Below is a small trained network, with its code and all its weights. Each question gives an input and a target symbol and asks what happens when units are switched off, that is, made to give their printed mean instead of their output.

import numpy as np


def w(rows, s, z=0):
    codes = np.array(rows[::2]) - 128.0
    scale = np.full(codes.shape[1], s)
    scale[-1] = z or s
    return codes * scale


def f(y):
    return y / 2 * (1 + np.tanh(0.7978845608 * (y + 0.044715 * y**3)))


def softmax(a):
    e = np.exp(a - a.max(-1, keepdims=True))
    return e / e.sum(-1, keepdims=True)


def log_softmax(a):
    a = a - a.max(-1, keepdims=True)
    return a - np.log(np.exp(a).sum(-1, keepdims=True))


def net(x, mask):
    ids = ['ΘΠΣΦΩαβγεηλμξ'.index(c) for c in x.split()]
    T = len(ids)
    res = E[ids] + P[:T]
    u = 0
    for l in range(2):
        q, k, v = (res @ M[l].T for M in (Q, K, V))
        z = softmax(np.where(np.tri(T) > 0, q @ k.T / 2**0.5, -1e9)) @ v
        res = res + np.where(mask[u], z, O[l][:, -1]) @ O[l][:, :-1]
        u += 1
        y = f(res @ A[l][:, :-1].T + A[l][:, -1])
        res = res + np.where(mask[u : u + 16], y, B[l][:, -1]) @ B[l][:, :-1]
        u += 16
    return log_softmax(res[-1] @ U[:, :-1].T + U[:, -1])


Q, K, V, O, A, B = {}, {}, {}, {}, {}, {}
E = w([
[121,110,90],'Θ',
[106,157,127],'Π',
[102,121,133],'Σ',
[133,3,147],'Φ',
[123,191,102],'Ω',
[118,156,106],'α',
[113,123,114],'β',
[125,161,90],'γ',
[98,142,142],'ε',
[63,105,246],'η',
[144,31,99],'λ',
[89,160,175],'μ',
[108,122,120],'ξ',
],0.0056)
P = w([
[6,135,65],'0',
[189,153,133],'1',
[200,178,127],'2',
[108,241,149],'3',
[90,72,128],'4',
[213,113,145],'5',
[91,229,171],'6',
[79,13,130],'7',
[203,110,169],'8',
[82,237,190],'9',
[85,1,79],'10',
[196,86,200],'11',
],0.0071)
Q[0] = w([
[251,96,130],'L0H0',
[238,127,219],'L0H0',
],0.022)
K[0] = w([
[123,177,16],'L0H0',
[142,252,81],'L0H0',
],0.02)
V[0] = w([
[182,126,11],'L0H0',
[159,79,36],'L0H0',
],0.011)
O[0] = w([
[58,148,255,3],'L0H0',
[103,105,244,30],'L0H0',
],0.0092,0.0031)
A[0] = w([
[122,130,147,105],'L0N0',
[117,187,118,125],'L0N1',
[137,36,140,2],'L0N2',
[207,130,139,103],'L0N3',
[204,151,151,95],'L0N4',
[121,191,124,129],'L0N5',
[169,170,211,15],'L0N6',
[71,112,110,7],'L0N7',
[134,128,127,129],'L0N8',
[129,160,162,155],'L0N9',
[139,137,142,159],'L0N10',
[156,195,160,100],'L0N11',
[62,173,167,97],'L0N12',
[232,136,151,127],'L0N13',
[95,113,109,50],'L0N14',
[245,186,182,150],'L0N15',
],0.011,0.0025)
B[0] = w([
[131,120,136,78],'L0N0',
[178,165,142,172],'L0N1',
[123,144,33,132],'L0N2',
[68,108,224,175],'L0N3',
[49,83,163,149],'L0N4',
[184,161,131,170],'L0N5',
[91,130,26,74],'L0N6',
[33,152,150,75],'L0N7',
[127,127,131,135],'L0N8',
[163,108,134,108],'L0N9',
[144,122,124,136],'L0N10',
[163,113,81,124],'L0N11',
[121,113,248,78],'L0N12',
[39,84,252,218],'L0N13',
[61,141,126,99],'L0N14',
[8,23,129,252],'L0N15',
],0.015,0.0014)
Q[1] = w([
[2,86,172],'L1H0',
[203,127,142],'L1H0',
],0.017)
K[1] = w([
[4,235,124],'L1H0',
[173,97,190],'L1H0',
],0.013)
V[1] = w([
[199,251,109],'L1H0',
[153,170,229],'L1H0',
],0.018)
O[1] = w([
[193,5,95,52],'L1H0',
[76,74,52,3],'L1H0',
],0.017,0.0046)
A[1] = w([
[148,175,9,124],'L1N0',
[114,105,78,225],'L1N1',
[111,103,133,69],'L1N2',
[77,134,165,247],'L1N3',
[139,128,137,128],'L1N4',
[140,103,131,209],'L1N5',
[163,134,146,98],'L1N6',
[160,82,120,24],'L1N7',
[149,126,166,137],'L1N8',
[107,149,134,61],'L1N9',
[110,128,129,184],'L1N10',
[68,110,98,3],'L1N11',
[117,124,156,81],'L1N12',
[152,105,88,125],'L1N13',
[175,122,77,132],'L1N14',
[162,138,146,105],'L1N15',
],0.012,0.0058)
B[1] = w([
[58,144,194,209],'L1N0',
[134,24,153,187],'L1N1',
[105,147,155,137],'L1N2',
[228,112,63,254],'L1N3',
[121,137,121,141],'L1N4',
[154,72,97,188],'L1N5',
[72,131,98,170],'L1N6',
[141,251,164,178],'L1N7',
[112,177,124,189],'L1N8',
[84,82,146,167],'L1N9',
[154,116,99,161],'L1N10',
[29,239,102,159],'L1N11',
[100,131,137,134],'L1N12',
[125,124,187,152],'L1N13',
[107,146,186,150],'L1N14',
[69,139,114,174],'L1N15',
],0.021,0.0088)
U = w([
[63,114,44,154],'Θ',
[134,53,152,158],'Π',
[163,69,89,178],'Σ',
[254,166,77,147],'Φ',
[65,91,189,2],'Ω',
[82,74,117,93],'α',
[117,78,72,151],'β',
[46,87,108,53],'γ',
[164,67,136,139],'ε',
[46,233,162,148],'η',
[159,158,28,74],'λ',
[182,119,228,132],'μ',
[136,74,75,148],'ξ',
],0.0047,0.0035)

Each question gives the input, a string of symbols that net reads in full, and the target symbol t.
The units are the heads (2 rows each of Q, K, V and O) and the neurons (one row each of A and B). Each row of codes is followed by its name. A weight is (code - 128) times the scale printed after its matrix; where a second scale follows, it is the last column's (O, A, B and U).
mask holds one flag per unit, layer by layer, with each layer's heads first. A switched-off unit (its flag False) gives its mean, the last column of its rows in O or B, instead of its output. The means were averaged over made-up inputs and are rounded, as every weight is.
A unit's drop is (log p(t) with every unit on - log p(t) with that unit switched off) / (log p(t) with every unit on - log p(t) with every unit switched off).
unit that matters most: the unit with the biggest drop
top k neurons: the k neurons with the biggest drops, biggest first
top k neurons in layer l: the k neurons of layer l with the biggest drops, biggest first
input Φ η Θ Σ Θ Θ Ω Σ α Ω λ α, target Φ: unit that matters most => L1N3
input λ Θ Θ Ω η Ω μ ξ μ μ μ Φ, target λ: top 2 neurons in layer 0 => (L0N12; L0N7)
input γ η Π Φ η ξ η η η, target γ: top 2 neurons => (L0N12; L1N11)
input η Φ Ω β Σ μ λ η γ η η Φ, target η: top 4 neurons in layer 1 => (L1N8; L1N3; L1N7; L1N15)
input β Ω Π Φ, target Φ: top 4 neurons => (L0N15; L1N3; L0N6; L0N11)
input λ Θ ξ β Θ μ, target λ: top 4 neurons => (L1N3; L0N12; L1N11; L0N15)
input Θ Π Π Φ γ η Φ μ γ, target Θ: top 3 neurons in layer 0 => (L0N12; L0N15; L0N6)
input μ ξ η Θ Ω η μ Π γ, target μ: top 3 neurons => (L0N15; L1N7; L0N13)
input Φ η η Ω ε ε, target Φ: top 2 neurons in layer 1 => (L1N3; L1N0)
input λ η Σ η ξ γ, target λ: top 2 neurons => (L1N3; L0N12)
input η η η ε ξ ε, target η: top 2 neurons in layer 0 => (L0N13; L0N3)
input Θ η η η Φ μ Φ η Θ η Π, target η: top 3 neurons in layer 1 => (L1N3; L1N1; L1N5)
input γ Φ Φ η Φ β, target γ: top 2 neurons in layer 0 => (L0N12; L0N15)
input Θ Θ η ε η η η η η ε ε μ, target Θ: top neuron => (L0N12)
input η η η α Θ Θ η Σ η μ μ α, target η: top 3 neurons in layer 1 => (L1N8; L1N3; L1N15)
input Ω β η, target Ω: top 3 neurons => (L1N1; L0N15; L0N12)
input η Π Π η Θ ξ, target η: top 2 neurons => (L1N8; L0N13)
input μ η β η μ η γ μ ξ, target μ: top 2 neurons => (L0N15; L1N7)
input μ Ω μ ξ Φ α Φ γ ε, target μ: top 4 neurons => (L0N15; L1N7; L0N13; L0N4)
input γ η Φ, target γ: top 4 neurons => (L0N12; L1N11; L1N1; L0N15)
input Θ Θ Σ η η η, target Θ: unit that matters most => L1H0
input η γ Σ Φ Σ η η Σ Ω, target η: top 3 neurons => (L1N8; L0N13; L0N3)
input η Θ β, target η: top 2 neurons => (L0N15; L1N8)
input η η μ ξ Σ Ω Σ Θ α, target η: top 3 neurons in layer 0 => (L0N13; L0N3; L0N7)
input η Ω μ ξ β Σ η η η, target η: top 3 neurons in layer 0 => (L0N13; L0N3; L0N7)
input η μ Θ, target η: top 3 neurons in layer 0 => (L0N15; L0N13; L0N3)
